Each row, then roughly how far along a hidden order it lies, from 0 to 9
 -3  -1   4  -2   2   0   9  -2   2   1  -2   3 -15  -2  -2  10  -7 -> 2
 -5  -6   0  -1   2   2   4   1   2  -5   2   7 -16  -2  -4  -3   0 -> 1
 -2   4   6 -14  -4  15 -20  -6  -1   9   1  -9 -43  -5   4 -19  13 -> 7
 -4  14   3   4   1   3  -7  -1   4   5   9   1 -19  -1  -2  28  20 -> 5
 -8  -4   2 -17  -9   6   7  -5 -15  -1  -2  -6 -31  -1   0   1  23 -> 7
  2  -3  -2  22   4   7 -15  -2  -3   3  -3   1 -14  -3   2   0  10 -> 7
-10   0   0  -6   0   3 -13   1  13   0   5  15 -25  -3  -2 -12  15 -> 1
 -6   6   3 -26   2  -2   3   1   4  -5   4   6  -5  -3  -4  -8  12 -> 3
 5  6 -2  9 -3  5  3  2 16  2 -3 -4 -4  2 -7 -7  8 -> 7
 13  -7   0   1   0 -12  31   3 -16   2   4   7  15   4   7  10 -22 -> 9
 -9   5   0   6   1  -2   8  -2   7  -4  -1   7 -24   1   0  -2   9 -> 5
 -7  10   3 -10   2   5  -4   0  35  -6 -11 -21 -14   1  -7 -24  11 -> 5
 -4   5   0  -4  -4   5  14   0  12  -4  -3  12   8   0  -7 -26   7 -> 4
 -7   2   6  -1  -4  -2 -14   0  16   0   3  -7 -12  -1  -7 -13   0 -> 0
 -1   5   0  -6   2  -2   2   2  11   2  -4 -10  -1  -2  -2 -17 -10 -> 6
 -6   4   3   1  -6   9 -24  -6   0   9  10  -1  -8  -2  -1 -29  26 -> 2
 -1 -11  -2  -4  -1  -2  -3   0 -22   0   0   9 -19   2   3  18   7 -> 9
 -9   3   2 -24   0   5 -39  -4 -27  -7  -3   3   5   0  -1 -53  -7 -> 0
-1 -1  3 14 -2 -4 16 -1  4 -2 -2  3 10  5 -3 -6  3 -> 6
  2  -3  -5 -16   1   4 -10   0   2   3   3   1 -11   0   0  -5  20 -> 8
 -5   6   2 -11   0   6  11   0  -7  -5  -3 -16   5   1  -8   9  11 -> 8
  3  -2   3   6  -2   4  -1   4  -2  -4  -4  -2  -6   0  -1 -14   5 -> 5
 -3  10   0 -19   3   2   1  -3  -3   2   5   0 -19  -1   3  16  40 -> 8
 -3   8   3  11   2  10  -1  -1  -6  -1   1  -5   5  -2  -7 -17   7 -> 5
 -9   5   4  11   2   2  15   2 -24  -4   1 -13  -1   1  -5 -40   2 -> 7
-11   2  -2  -5  -3   5  12  -2  -1  -2   4 -19   1   1  -4 -43  15 -> 7
  1   4   0 -15   5  -2   5  -2  -8   4   4  10 -14  -2  -1  14 -10 -> 6
  7   0   2 -18  -8  -1  -4  -1 -11  10   2   6  -9   4   3  41 -16 -> 7
-1  4  0 13  1  5  3  0 -9 -2 -2 -9 -6  1 -1  9 -2 -> 5

Next part:
 -6  -5  -5  25  12  -6  -8   3  10   0   0 -35  12  -7  -6 -16  -1   9  -1  11 -> 3
  4   2   3  -2  21   9  -3  -9   2 -10  -2  -9  12   5   9   1  -2  -2 -32   9 -> 4
  8  -8   1  19  13  11   3  -6  -7  -6  -3 -40  19  -7  10 -16 -11  11 -26  12 -> 5
-12  -7   5  11  42   3   7  -2  -5 -11  -3 -24   5   4  -2  -1   4   1  -8  11 -> 2
  6  -3  -9  14   0  -2  -8   0   2   1  -1 -16   9 -10 -10 -17  -5   2  -7   4 -> 3
  8  -3  -1  15  22   8   2   0   1  -3  -4  18   0  -2 -22  -8  -9   9  -5   8 -> 7
 -4   8   4 -37 -42  -2   1   4   3   8   3  38 -14   5  -1  15   3 -11  20  -2 -> 9
 15  -7 -10   3  34   8   6  -4  -3  -9  -5  20 -16  -1 -30  -2  -1  -4 -27  -9 -> 1
 -9   2  -6  -9  26  -9   0   2  12  -4  -7  15 -10   3 -25  10   9 -10  14  -3 -> 3
  5   1  -3  -6 -47  -2  -6  -5   0   5  -1 -19  18  -9  16  -6  -6  -9 -17   4 -> 5
 10   5  -6  10  17   0 -12   4  12   2  -3  26  -3  -2 -25  -2  -8   1  -8   9 -> 7
 17  -2 -16   3  20   0  -3  -1   3  -4  -5  22 -13  -5 -29  -4   1  -9 -22 -12 -> 0
 -7  -5 -11  15  36  -9  -4   7  12  -5  -3  -4 -10  -2 -25  -1   8  -3   0  -5 -> 0
 -6   9  13  -6  -8  -1  -8  -3   7   3   2 -18  13   2  26   5  -4   0  -4  17 -> 9
-11  -3  10  12   5  -2   0   4   3   2   1 -27  11  -3   4  -5  -4  10  10  17 -> 7
  7  -5  -6   5   3   2  -2  -3   1  -2  -3 -11   6  -7  -5  -7  -4  -2 -16   3 -> 3
  8  -8  -9  30  21   1   1  -4  -1  -7  -5 -29  14  -9  -5 -21  -4   7 -13   2 -> 2
 10   5  -2  -3   3   4  -4  -7   4  -1  -3  33   0   1 -12   0  -8  -4 -16   8 -> 8
  9  -8  -6  22  36   3   4   1  -1  -4  -4  -2  -1  -6 -24 -11  -6   8  -7   3 -> 4
  1  13  -4 -36 -31 -14  -9  10  16  12   2  63 -25   5 -27  21   8 -19  31 -14 -> 7
  2   4   1 -19 -14  -4   2  -3   3   4  -3  12   5  -2   6   5   1 -11   3  -3 -> 6
  5 -13  -4  26  13   5   6  -8  -9  -7  -2 -57  18 -12   3 -22  -4   8 -27   6 -> 0
 -7   3  12 -20 -13   5   7  -1  -2   0   1  13   0   9  19  15   1  -2   6   3 -> 8
 -4   7   6 -22 -20  -4   3   2   6   6   0  22  -5   4  -3  12   6  -8  20   0 -> 7
 -6   3   9  -4 -11  -6  -2   2   2   8   1  -7   8  -2   7  -1  -2  -1  13  11 -> 9
  4  -3  -8   3  39   2   4  -1   4 -10  -7  16 -11   0 -25   3   5  -6 -18  -8 -> 0
  8   0  -3 -12   5   0   2  -8  -2  -1  -5   6   9  -3   3   1  -2 -12 -18  -2 -> 4

Next part:
 -1  -6  -2  -5  -2  -8   5   3   0 -10   3   3   6   3  -3  -1  -1  -1   3  -8   5   0   1   2   4  -8  19   4  -5  -1   5   5  -6  -2   9  -6  11  16 -10   0  -2 -20   5  -6   2   0   7  -7  -2   6   5   7   7   0   4  -8   4   5   2 -14  -4  -1  -4   9  -3 -> 9
  1  -5  23  -5  -2  10  -2   9  -8   6  10   5  -4   3   2  -9   8  -6  -1  23   5  -6  -9  -5  -1  -2  10   9   2 -12   1   1  -2 -19  -5  -2   8  -7 -14  -1  -1   1  -3   1  -8   3  -5   4  -6   4   0  28   0  -7  -1   2  -3  11   2  -4   2   4   1  -3 -10 -> 3
  2  12 -12   9  -5  16   0   8 -15   1   5   1   0 -10   8   3   4  -9  -6  -7   2  -4  -1  -1   7   2   2 -25   9  -3 -10   6 -18   0   0   3   4  -9 -11   0  -3  -9  -4  -4   9   9  -9 -18  -2   3   1  -5   0   3  -1   5   1  -4  -6  -5  -3   3   0   7   2 -> 3
 -3   4 -21  13  -7   8  -1   6 -12  -2   0   3   1   1   4 -36  -1  11  13  -4   5  20  -1  -2   9   4 -14 -16   2  -8  -4   4  -2 -14   2   2   3   7  10   0  -3  -9   0  -4  -1   6   2 -15  -1  15   8  -7 -23  -9  -1  -6  -1 -10   1  -4   5  -2   9   1   0 -> 0
 -1 -41  -7   1  -3  15  -5   8   2  -4   3   0  14  14   1 -32   4   3   2   4   7   9  -6  -1   7  -3 -28 -15  11  -2   0  -2 -12   6   5   4  -3 -19  -2  -2  -5  -5  -1   0  11  -3 -10  -9   1   3   3  15   0 -11   7   2  -3  -5   1   6   4   5   2   5   7 -> 5
  2  -6  22  -8   0  -3  15   2   4   5   4   1  -7  -3   9  14  -1  11   1   1  -3   2  -1  -2  -2   3  32  -6  14  -3  -6   4   4   3  -7  -2  14   1 -13  -2  -2  -2  -1   1   1  -5   1  -2   1  -9  -3   4  -1   2   3  -1   2   9 -15  -3  -2  -1  -4  -2 -16 -> 3
 -3  -4   5 -10  -5   3   3   5  10  10   9  -1  10   3   0  -4   4  -5   5   1   7  11  -7 -11   7  -4  18   1 -10   0  -4   3  -6  -6   4   1   1  -9  -5  -1   4   3  -5   0 -12   0  -6  -8   0   4   7  17   6   0  -6  -8   2   5  13   9   0   1  -2  -2 -15 -> 3
 10  -3  -7   5  -2  -5  -3   4 -11 -10  -4   5   1  -5   0 -23   5 -11   3  -7  -1 -21   0   8   7   0 -37   7  -3   5  10  -4 -14  -8   6  -2   0  38 -15   2  10 -25   1  -3   5  -5   3  -5  -3  10  11 -26   2  -7  -1 -13   2   2  -7   3  -3  -1   7  10  13 -> 7
  6 -11  -7   5  -1 -11  -8   3 -11  -8  -2   7  10  18  -1  16   8   7  12 -14   6   6  -4  -2  -6  -3  -3 -22 -13  -4   0  -2 -28  -1   1   4   6   7 -23  -2  -2 -12   4   0  -1   4  -5 -10  -2   8  11 -10 -18  -1   2   1  -1 -11  -7  -1   2  -3  -5   3   6 -> 0
 -2 -10 -15  -2   1 -14  -2   0 -15 -10  -7  -1   1  -3  -5  -8  -2   4   6   2  -1   4   3   6   1  -1 -13   5   2   9  -4  -1 -10  11  -8  -8   0   1   4   1   5   6  -7   1  12   1   6  -5   0   5   2 -22  -1  -4   1   0   2 -17 -15   3  12  -7  -2   1   4 -> 8
